Here is a tiny trained network, its code and every weight. The questions are about switching its units off for an input and a target symbol, where a switched-off unit gives its printed mean instead of its output.

import numpy as np


def w(rows, s, z=0):
    codes = np.array(rows[::2]) - 128.0
    scale = np.full(codes.shape[1], s)
    scale[-1] = z or s
    return codes * scale


def f(y):
    return np.maximum(y, 0)


def softmax(a):
    e = np.exp(a - a.max(-1, keepdims=True))
    return e / e.sum(-1, keepdims=True)


def log_softmax(a):
    a = a - a.max(-1, keepdims=True)
    return a - np.log(np.exp(a).sum(-1, keepdims=True))


def net(x, mask):
    ids = ['αγδεζηθμπσψω'.index(c) for c in x.split()]
    T = len(ids)
    res = E[ids] + P[:T]
    r = res
    for j in range(2):
        rows = slice(2 * j, 2 * j + 2)
        q, k, v = (r @ M[0][rows].T for M in (Q, K, V))
        z = softmax(np.where(np.tri(T) > 0, q @ k.T / 2**0.5, -1e9)) @ v
        o = O[0][rows]
        res = res + np.where(mask[j], z, o[:, -1]) @ o[:, :-1]
    y = f(res @ A[0][:, :-1].T + A[0][:, -1])
    res = res + np.where(mask[2:18], y, B[0][:, -1]) @ B[0][:, :-1]
    return log_softmax(res[-1] @ U[:, :-1].T + U[:, -1])


Q, K, V, O, A, B = {}, {}, {}, {}, {}, {}
E = w([
[90,74,143,160],'α',
[112,119,148,75],'γ',
[120,114,156,92],'δ',
[110,110,157,103],'ε',
[102,99,164,106],'ζ',
[103,143,104,93],'η',
[72,54,145,215],'θ',
[91,86,127,115],'μ',
[85,127,99,104],'π',
[171,231,126,134],'σ',
[85,131,191,249],'ψ',
[106,242,118,171],'ω',
],0.015)
P = w([
[220,114,104,150],'0',
[174,98,104,186],'1',
[141,117,99,132],'2',
[107,125,108,102],'3',
[79,121,115,99],'4',
[55,117,105,92],'5',
[38,136,114,35],'6',
[6,97,111,118],'7',
[1,150,91,14],'8',
[55,132,142,76],'9',
],0.0096)
Q[0] = w([
[193,78,95,177],'h0',
[194,131,74,41],'h0',
[244,255,105,216],'h1',
[93,188,69,144],'h1',
],0.0087)
K[0] = w([
[228,127,157,145],'h0',
[148,101,156,185],'h0',
[250,81,152,118],'h1',
[91,89,202,152],'h1',
],0.014)
V[0] = w([
[152,228,125,157],'h0',
[37,74,63,250],'h0',
[149,115,7,63],'h1',
[114,216,29,165],'h1',
],0.012)
O[0] = w([
[59,186,111,109,11],'h0',
[80,103,172,240,254],'h0',
[122,80,44,119,100],'h1',
[103,171,71,254,96],'h1',
],0.013,0.0038)
A[0] = w([
[121,38,137,141,167],'n0',
[154,182,176,13,91],'n1',
[254,138,192,145,154],'n2',
[144,13,73,84,107],'n3',
[99,221,166,103,90],'n4',
[131,163,173,101,129],'n5',
[219,173,52,135,216],'n6',
[182,202,131,156,59],'n7',
[81,150,157,118,90],'n8',
[176,78,195,95,45],'n9',
[160,165,163,166,185],'n10',
[47,93,22,72,213],'n11',
[200,23,202,81,3],'n12',
[81,111,138,182,143],'n13',
[69,114,125,99,132],'n14',
[162,84,76,193,124],'n15',
],0.0092,0.0051)
B[0] = w([
[150,92,80,153,255],'n0',
[118,185,87,106,178],'n1',
[57,114,122,45,179],'n2',
[177,193,9,104,212],'n3',
[162,98,66,193,160],'n4',
[95,155,101,143,157],'n5',
[156,144,231,103,158],'n6',
[149,3,161,28,138],'n7',
[158,98,85,125,154],'n8',
[30,99,109,146,189],'n9',
[89,97,139,26,179],'n10',
[251,155,208,148,225],'n11',
[43,124,64,131,224],'n12',
[150,152,162,63,236],'n13',
[154,123,160,21,173],'n14',
[110,166,82,166,176],'n15',
],0.007,0.0083)
U = w([
[169,137,157,107,159],'α',
[102,119,87,103,75],'γ',
[105,133,112,93,205],'δ',
[112,138,109,98,2],'ε',
[79,124,192,113,121],'ζ',
[133,135,110,98,116],'η',
[186,95,126,156,215],'θ',
[139,142,198,76,239],'μ',
[150,94,95,142,173],'π',
[105,68,133,124,45],'σ',
[123,145,116,90,60],'ψ',
[72,247,123,164,113],'ω',
],0.013,0.0045)

Each question gives the input, a string of symbols that net reads in full, and the target symbol t.
The units are the heads (2 rows each of Q, K, V and O) and the neurons (one row each of A and B). Each row of codes is followed by its name. A weight is (code - 128) times the scale printed after its matrix; where a second scale follows, it is the last column's (O, A, B and U).
mask holds one flag per unit, heads first, then neurons. A switched-off unit (its flag False) gives its mean, the last column of its rows in O or B, instead of its output. The means were averaged over made-up inputs and are rounded, as every weight is.
A unit's drop is (log p(t) with every unit on - log p(t) with that unit switched off) / (log p(t) with every unit on - log p(t) with every unit switched off).
The circuit of an input: a set's keep is (log p(t) with only the set's units on - log p(t) with every unit switched off) / (log p(t) with every unit on - log p(t) with every unit switched off). Starting from the 12 units with the biggest drops (on a tie, the unit counted first), units are removed one at a time, each time the one whose removal leaves the highest keep (on an exact tie, the one counted first), for as long as the keep stays at least 0.8.
circuit, biggest first: the units of the circuit, biggest drop first
unit that matters most: the unit with the biggest drop
top k neurons: the k neurons with the biggest drops, biggest first
drop when u is switched off: that unit's drop, to one decimal
input θ π α γ η μ η ζ ψ μ, target ζ: circuit, biggest first => (h1, n3)
input μ ω α, target ω: circuit, biggest first => (h1, h0)
input σ γ σ ζ σ, target μ: unit that matters most => n6
input θ θ π ε ζ μ θ ψ, target ζ: circuit, biggest first => (h1, n3)
input η δ δ δ σ θ δ, target ζ: circuit, biggest first => (h0, h1, n3)
input γ η ω ζ π ζ π σ π, target θ: circuit, biggest first => (n11, h1)
input μ ε α σ α μ π ζ π ε, target θ: circuit, biggest first => (h1, n11, n12, n2)
input η θ σ θ ζ θ θ ζ, target σ: circuit, biggest first => (h0, n11)
input η ζ σ θ ψ ζ, target ζ: circuit, biggest first => (h1, h0, n3)
input γ α ζ ψ θ, target ζ: circuit, biggest first => (h1, n3)
input θ σ θ θ ζ α ψ, target ζ: circuit, biggest first => (h1, h0, n3)
input ε ψ ψ θ ω δ ω θ θ η, target ζ: circuit, biggest first => (h0, n3)
input γ σ η, target α: top 2 neurons => (n11, n6)
input θ ζ ε σ γ δ π, target θ: unit that matters most => n11
input π μ π δ δ ε γ ψ ζ γ, target ζ: top 2 neurons => (n3, n9)
input ω μ π μ, target θ: top 2 neurons => (n11, n12)
input γ ζ μ ω μ, target ω: drop when h1 is switched off => 1.2
input ψ ε θ γ δ μ ζ σ, target μ: drop when n2 is switched off => 0.0
input ε θ ζ ζ ζ ζ ω θ, target ω: drop when n15 is switched off => 0.1
input θ ω ζ α ω σ θ ω ζ π, target ω: circuit, biggest first => (h1)
